Small tables with named rows and columns. After each table, cells are looked up by row and column.

vameb:
|  | bab | bekoge | zurami |
|---|---|---|---|
| memuva | 192 | 131 | 129 |
| lalesik | 215 | 80 | 157 |
| lilu | 174 | 124 | 196 |
| dut | 201 | 59 | 173 |
| sinapu | 217 | 82 | 157 |
| fekenar | 208 | 66 | 192 |
| resilo | 107 | 110 | 106 |
| timidun | 161 | 99 | 152 |

What is the bekoge of memuva in vameb? 131
What is the zurami of dut in vameb? 173
What is the bab of sinapu in vameb? 217
What is the bekoge of resilo in vameb? 110
What is the zurami of timidun in vameb? 152
What is the bekoge of lalesik in vameb? 80
What is the bekoge of timidun in vameb? 99
What is the bab of memuva in vameb? 192
What is the bab of dut in vameb? 201
What is the bab of fekenar in vameb? 208
What is the bekoge of sinapu in vameb? 82
What is the zurami of sinapu in vameb? 157
What is the zurami of lilu in vameb? 196
What is the zurami of lalesik in vameb? 157
What is the bab of timidun in vameb? 161
What is the bab of lilu in vameb? 174
What is the bekoge of fekenar in vameb? 66
What is the zurami of memuva in vameb? 129
What is the bab of resilo in vameb? 107
What is the zurami of resilo in vameb? 106
Which row has the largest bekoge? memuva

gunug
         tufuror   kos  luda  siven  gupalet
zula         254  -289  -404    311      486
geb         -120   458   117   -561     -161
memaniv     -123   483   121   -571     -155
sogore        -8   291    73   -270      827
nusafut       17   294   126   -219      821
bimebu       160   -93  -293     93     -487
dap          -48   514   351   -349     -161
fef          -58   506   336   -365     -164
dozubat      140  -113  -373     18     -486
fuva         179   -81  -224    153     -501
simev       -102   480   159   -522     -165
rab           34   300   193   -160      811
fefebu       252  -299  -422    300      487

kos of simev = 480
gupalet of fuva = -501
siven of geb = -561
kos of memaniv = 483
kos of geb = 458
luda of dap = 351
gupalet of zula = 486
gupalet of nusafut = 821
luda of rab = 193
siven of fef = -365
kos of nusafut = 294
tufuror of fefebu = 252
luda of geb = 117
kos of dozubat = -113
tufuror of dozubat = 140
Row with the largest gupalet: sogore

zuf:
         vuvitem      vum  rakeguv     fazi      kab    forud   runinu
zug       27.777   29.522   11.771   -1.189   -1.053   21.289   31.787
kinol     -0.423    0.593   -2.912   -5.450   -5.757   -0.482    1.425
sep       42.863    7.790   53.631   47.358   42.487  -20.228   29.018
sug      -39.284  -28.618  -27.553  -22.385  -24.836  -17.242  -30.707
vef      -52.993  -23.977  -49.905  -48.068  -49.386   -2.396  -30.985
zav       26.558  -16.703   53.758   56.313   49.498  -45.162    9.310
tiri     -50.621  -56.035  -14.543   -1.426   -8.483  -50.675  -48.213
narodo   -12.361  -42.706   23.678   35.643   28.697  -56.721  -23.575
ranerib  -55.766  -29.600  -48.757  -45.127  -47.253   -8.130  -36.283
pizo      34.250   33.828   17.369    2.546    2.445   23.030   37.182
pirir    -61.112  -81.829   -2.442   18.143    6.680  -82.100  -64.075
bokive    30.731    0.089   43.146   39.978   35.584  -23.069   18.559

forud of sug is -17.242
vum of narodo is -42.706
fazi of vef is -48.068
kab of ranerib is -47.253
forud of pirir is -82.100
rakeguv of sug is -27.553
fazi of zug is -1.189
vuvitem of narodo is -12.361
Which row has the largest rakeguv? zav

zare =
         tutim  nadibi  zogazun  bareka    nus  pozep    tuz  lafima   peno
fepu     0.633   0.583    0.324   0.143  0.139  0.513  0.131   0.412  0.463
vug      0.539   0.547    0.349   0.611  0.228  0.429  0.638   0.704  0.522
manade   0.771   0.569    0.559   0.290  0.333  0.291  0.577   0.322  0.585
viza     0.508   0.742    0.743   0.344  0.528  0.585  0.172   0.523  0.550
zaferam  0.708   0.365    0.700   0.242  0.138  0.143  0.505   0.640  0.134
nez      0.316   0.732    0.486   0.640  0.718  0.499  0.611   0.373  0.443
doliles  0.444   0.524    0.550   0.777  0.516  0.124  0.765   0.611  0.399
pinomi   0.301   0.105    0.706   0.126  0.104  0.763  0.269   0.335  0.596
fafek    0.659   0.273    0.340   0.502  0.531  0.665  0.527   0.521  0.638

What is the tuz of nez in zare?
0.611
What is the nus of vug in zare?
0.228
What is the peno of fepu in zare?
0.463
What is the lafima of zaferam in zare?
0.640
What is the pozep of fepu in zare?
0.513
What is the nadibi of zaferam in zare?
0.365
What is the peno of viza in zare?
0.550
What is the nus of doliles in zare?
0.516
What is the nadibi of doliles in zare?
0.524
What is the zogazun of doliles in zare?
0.550
What is the nadibi of fafek in zare?
0.273
Which row has the largest bareka? doliles

mefur:
	serete	garurig	zan	ramo	bafudol
dabir	224	212	215	200	18
kubavu	172	184	189	199	50
nul	207	185	192	165	47
soruz	178	158	159	130	68
boto	169	157	141	130	55
fesan	116	162	144	170	88
zema	192	215	204	210	32

zan of boto: 141
serete of kubavu: 172
bafudol of fesan: 88
ramo of soruz: 130
garurig of kubavu: 184
ramo of nul: 165
ramo of dabir: 200
serete of nul: 207
garurig of soruz: 158
serete of zema: 192
bafudol of zema: 32
bafudol of boto: 55
ramo of kubavu: 199
serete of soruz: 178
ramo of zema: 210
Row with the largest serete: dabir

pek:
|  | kugeri | rap | dil |
|---|---|---|---|
| mizi | 79953 | 77768 | 78993 |
| rinum | 34173 | 23494 | 43625 |
| nef | 12224 | 19084 | 7293 |
| gezagu | 14480 | 32772 | 22077 |
| bal | 31824 | 47197 | 25471 |
| rog | 56054 | 46847 | 64152 |
| fodur | 66136 | 63380 | 58794 |
| linav | 60779 | 69441 | 66667 |

kugeri of nef = 12224
kugeri of rog = 56054
dil of mizi = 78993
kugeri of bal = 31824
dil of bal = 25471
dil of gezagu = 22077
rap of mizi = 77768
kugeri of fodur = 66136
dil of rinum = 43625
kugeri of gezagu = 14480
rap of linav = 69441
kugeri of mizi = 79953
rap of rog = 46847
Which row has the largest kugeri? mizi

fopo =
	zez	limu	nek	fud	rizukud
vok	679	254	809	733	674
nodi	714	642	503	291	283
lavuvav	583	594	363	175	175
burikuf	910	858	610	316	310

lavuvav, zez -> 583
vok, zez -> 679
vok, nek -> 809
lavuvav, limu -> 594
vok, limu -> 254
nodi, rizukud -> 283
nodi, zez -> 714
nodi, limu -> 642
burikuf, fud -> 316
nodi, nek -> 503

telar =
,nebi,radazar,zumag
fos,88,112,48
zasob,97,123,64
dof,181,150,217
vaz,164,167,210
bas,199,194,209
zabiku,195,182,204
lasiz,215,197,191
zetagot,92,89,59
bunabo,190,209,62

What is the radazar of dof in telar?
150
What is the zumag of vaz in telar?
210
What is the radazar of fos in telar?
112
What is the nebi of dof in telar?
181
What is the radazar of zabiku in telar?
182
What is the zumag of zasob in telar?
64
What is the nebi of bas in telar?
199
What is the zumag of fos in telar?
48
What is the nebi of vaz in telar?
164
What is the radazar of zetagot in telar?
89
What is the zumag of dof in telar?
217
What is the radazar of lasiz in telar?
197
What is the radazar of bas in telar?
194
What is the nebi of fos in telar?
88
What is the radazar of zasob in telar?
123
What is the nebi of zetagot in telar?
92
What is the radazar of vaz in telar?
167
What is the nebi of zabiku in telar?
195
Which row has the largest zumag? dof

gul =
|  | soz | puz | zef | nubu | reru | biz | pimufo |
|---|---|---|---|---|---|---|---|
| difila | -5.2 | 2.9 | 7.7 | -2.7 | 8.3 | 8.3 | 4.4 |
| kopa | -2.6 | 3.9 | 4.9 | -1.1 | 6.6 | 6.7 | 4.8 |
| mam | -1.1 | 0.9 | 4.6 | 4.6 | 5.0 | 7.3 | 6.4 |
| ludabu | -4.3 | 4.4 | 2.4 | 0.9 | 7.2 | 9.3 | 9.3 |
| zavagid | -2.8 | 1.3 | 7.8 | 0.3 | 6.6 | 7.1 | 3.5 |
| dad | 1.9 | 3.3 | 2.9 | 2.5 | 3.5 | 3.9 | 3.8 |
| pofuva | -0.9 | 0.5 | 6.4 | 3.6 | 5.1 | 6.6 | 4.5 |
| fogesuk | -2.5 | 0.9 | 4.3 | 5.0 | 5.8 | 8.7 | 8.1 |
| sipi | -3.7 | -1.2 | 9.1 | 3.2 | 6.9 | 8.9 | 4.9 |
| kivadez | 2.3 | 2.7 | 3.6 | 3.0 | 3.3 | 3.6 | 3.3 |

zef of fogesuk = 4.3
reru of kopa = 6.6
zef of sipi = 9.1
reru of mam = 5.0
soz of kivadez = 2.3
biz of kivadez = 3.6
puz of dad = 3.3
pimufo of kopa = 4.8
puz of zavagid = 1.3
soz of pofuva = -0.9
reru of pofuva = 5.1

